Here is a tiny trained network, its code and every weight. The questions are about switching its units off for an input and a target symbol, where a switched-off unit gives its printed mean instead of its output.

import numpy as np


def w(rows, s, z=0):
    codes = np.array(rows[::2]) - 128.0
    scale = np.full(codes.shape[1], s)
    scale[-1] = z or s
    return codes * scale


def f(y):
    return y / 2 * (1 + np.tanh(0.7978845608 * (y + 0.044715 * y**3)))


def softmax(a):
    e = np.exp(a - a.max(-1, keepdims=True))
    return e / e.sum(-1, keepdims=True)


def log_softmax(a):
    a = a - a.max(-1, keepdims=True)
    return a - np.log(np.exp(a).sum(-1, keepdims=True))


def net(x, mask):
    ids = ['ΛΠΣαβδζημξτφ'.index(c) for c in x.split()]
    T = len(ids)
    res = E[ids] + P[:T]
    r = res
    for j in range(2):
        rows = slice(4 * j, 4 * j + 4)
        q, k, v = (r @ M[0][rows].T for M in (Q, K, V))
        z = softmax(np.where(np.tri(T) > 0, q @ k.T / 4**0.5, -1e9)) @ v
        o = O[0][rows]
        res = res + np.where(mask[j], z, o[:, -1]) @ o[:, :-1]
    y = f(res @ A[0][:, :-1].T + A[0][:, -1])
    res = res + np.where(mask[2:10], y, B[0][:, -1]) @ B[0][:, :-1]
    return log_softmax(res[-1] @ U[:, :-1].T + U[:, -1])


Q, K, V, O, A, B = {}, {}, {}, {}, {}, {}
E = w([
[86,103,108,154],'Λ',
[104,100,183,102],'Π',
[73,102,125,162],'Σ',
[165,92,48,158],'α',
[180,155,106,103],'β',
[140,84,79,124],'δ',
[99,204,91,144],'ζ',
[137,201,149,133],'η',
[1,101,175,24],'μ',
[96,93,25,121],'ξ',
[189,113,145,212],'τ',
[184,71,238,87],'φ',
],0.02)
P = w([
[240,139,255,101],'0',
[168,123,143,201],'1',
[145,118,111,223],'2',
[167,129,95,228],'3',
[182,137,69,228],'4',
[189,151,76,224],'5',
[188,171,79,241],'6',
],0.0034)
Q[0] = w([
[92,188,112,203],'H1',
[65,58,166,187],'H1',
[155,157,155,159],'H1',
[86,101,120,8],'H1',
[95,142,62,201],'H2',
[119,146,153,149],'H2',
[143,197,111,155],'H2',
[99,191,135,74],'H2',
],0.017)
K[0] = w([
[118,185,95,102],'H1',
[111,76,136,66],'H1',
[165,151,95,144],'H1',
[124,110,248,165],'H1',
[175,187,30,148],'H2',
[179,140,180,113],'H2',
[110,106,106,165],'H2',
[89,116,126,71],'H2',
],0.016)
V[0] = w([
[63,134,144,93],'H1',
[160,112,95,122],'H1',
[175,194,84,128],'H1',
[176,126,59,84],'H1',
[49,116,244,181],'H2',
[117,85,117,62],'H2',
[65,116,76,84],'H2',
[152,51,188,158],'H2',
],0.012)
O[0] = w([
[92,96,125,136,202],'H1',
[175,67,159,124,106],'H1',
[133,214,254,110,2],'H1',
[174,144,63,16,96],'H1',
[77,112,174,152,141],'H2',
[198,118,163,40,199],'H2',
[117,115,154,23,154],'H2',
[209,75,132,148,238],'H2',
],0.0075,0.002)
A[0] = w([
[41,121,2,118,183],'N1',
[63,116,132,111,158],'N2',
[100,223,21,57,132],'N3',
[86,58,142,52,20],'N4',
[79,224,208,95,63],'N5',
[166,53,109,189,3],'N6',
[157,93,197,162,126],'N7',
[86,135,77,144,88],'N8',
],0.0083,0.0054)
B[0] = w([
[175,169,218,63,254],'N1',
[135,83,67,122,182],'N2',
[68,123,92,150,237],'N3',
[180,158,156,232,188],'N4',
[116,36,179,131,175],'N5',
[129,133,192,65,193],'N6',
[2,140,85,77,188],'N7',
[154,94,175,122,147],'N8',
],0.0081,0.008)
U = w([
[117,133,121,159,80],'Λ',
[123,136,139,135,2],'Π',
[46,68,48,175,219],'Σ',
[128,140,130,147,51],'α',
[172,197,167,133,221],'β',
[195,93,73,150,202],'δ',
[30,229,135,122,192],'ζ',
[144,209,213,165,176],'η',
[183,115,254,86,73],'μ',
[67,153,83,19,112],'ξ',
[203,142,168,254,245],'τ',
[168,166,177,145,169],'φ',
],0.0082,0.0028)

Each question gives the input, a string of symbols that net reads in full, and the target symbol t.
The units are the heads (4 rows each of Q, K, V and O) and the neurons (one row each of A and B). Each row of codes is followed by its name. A weight is (code - 128) times the scale printed after its matrix; where a second scale follows, it is the last column's (O, A, B and U).
mask holds one flag per unit, heads first, then neurons. A switched-off unit (its flag False) gives its mean, the last column of its rows in O or B, instead of its output. The means were averaged over made-up inputs and are rounded, as every weight is.
A unit's drop is (log p(t) with every unit on - log p(t) with that unit switched off) / (log p(t) with every unit on - log p(t) with every unit switched off).
The circuit of an input: a set's keep is (log p(t) with only the set's units on - log p(t) with every unit switched off) / (log p(t) with every unit on - log p(t) with every unit switched off). Starting from all 10 units, units are removed one at a time, each time the one whose removal leaves the highest keep (on an exact tie, the one counted first), for as long as the keep stays at least 0.8.
units of the circuit, in order: the units of the circuit, biggest drop first
most important unit: the unit with the biggest drop
top k neurons: the k neurons with the biggest drops, biggest first
drop when u is switched off: that unit's drop, to one decimal
input η μ Σ μ μ β, target μ: units of the circuit, in order => [H2; H1]
input ξ α δ μ ξ Π β, target ξ: top 3 neurons => [N4; N3; N1]
input β τ μ, target μ: top 4 neurons => [N1; N4; N3; N7]
input φ τ β Σ τ Π β, target τ: top 3 neurons => [N1; N6; N7]
input Σ α τ β φ δ Π, target Σ: units of the circuit, in order => [N1; N7; H2]
input Π η τ Λ, target τ: most important unit => H2
input α Λ Σ τ β μ Σ, target μ: units of the circuit, in order => [N1; H1; N8; N3]
input Σ μ η, target μ: top 2 neurons => [N5; N3]
input μ Π β, target μ: units of the circuit, in order => [H1; H2]
input Π τ η, target τ: top 4 neurons => [N1; N6; N5; N3]
input α τ φ φ μ Π Π, target Σ: units of the circuit, in order => [N1; H1]
input Σ τ β, target τ: top 2 neurons => [N1; N6]
input Π δ Λ η Π Λ ξ, target ξ: top 3 neurons => [N1; N3; N4]
input μ Λ ξ β, target ξ: drop when N1 is switched off => 0.2
input μ Π Π μ Σ, target μ: drop when N2 is switched off => -0.1
input Π Π ξ, target ξ: drop when H2 is switched off => 1.0
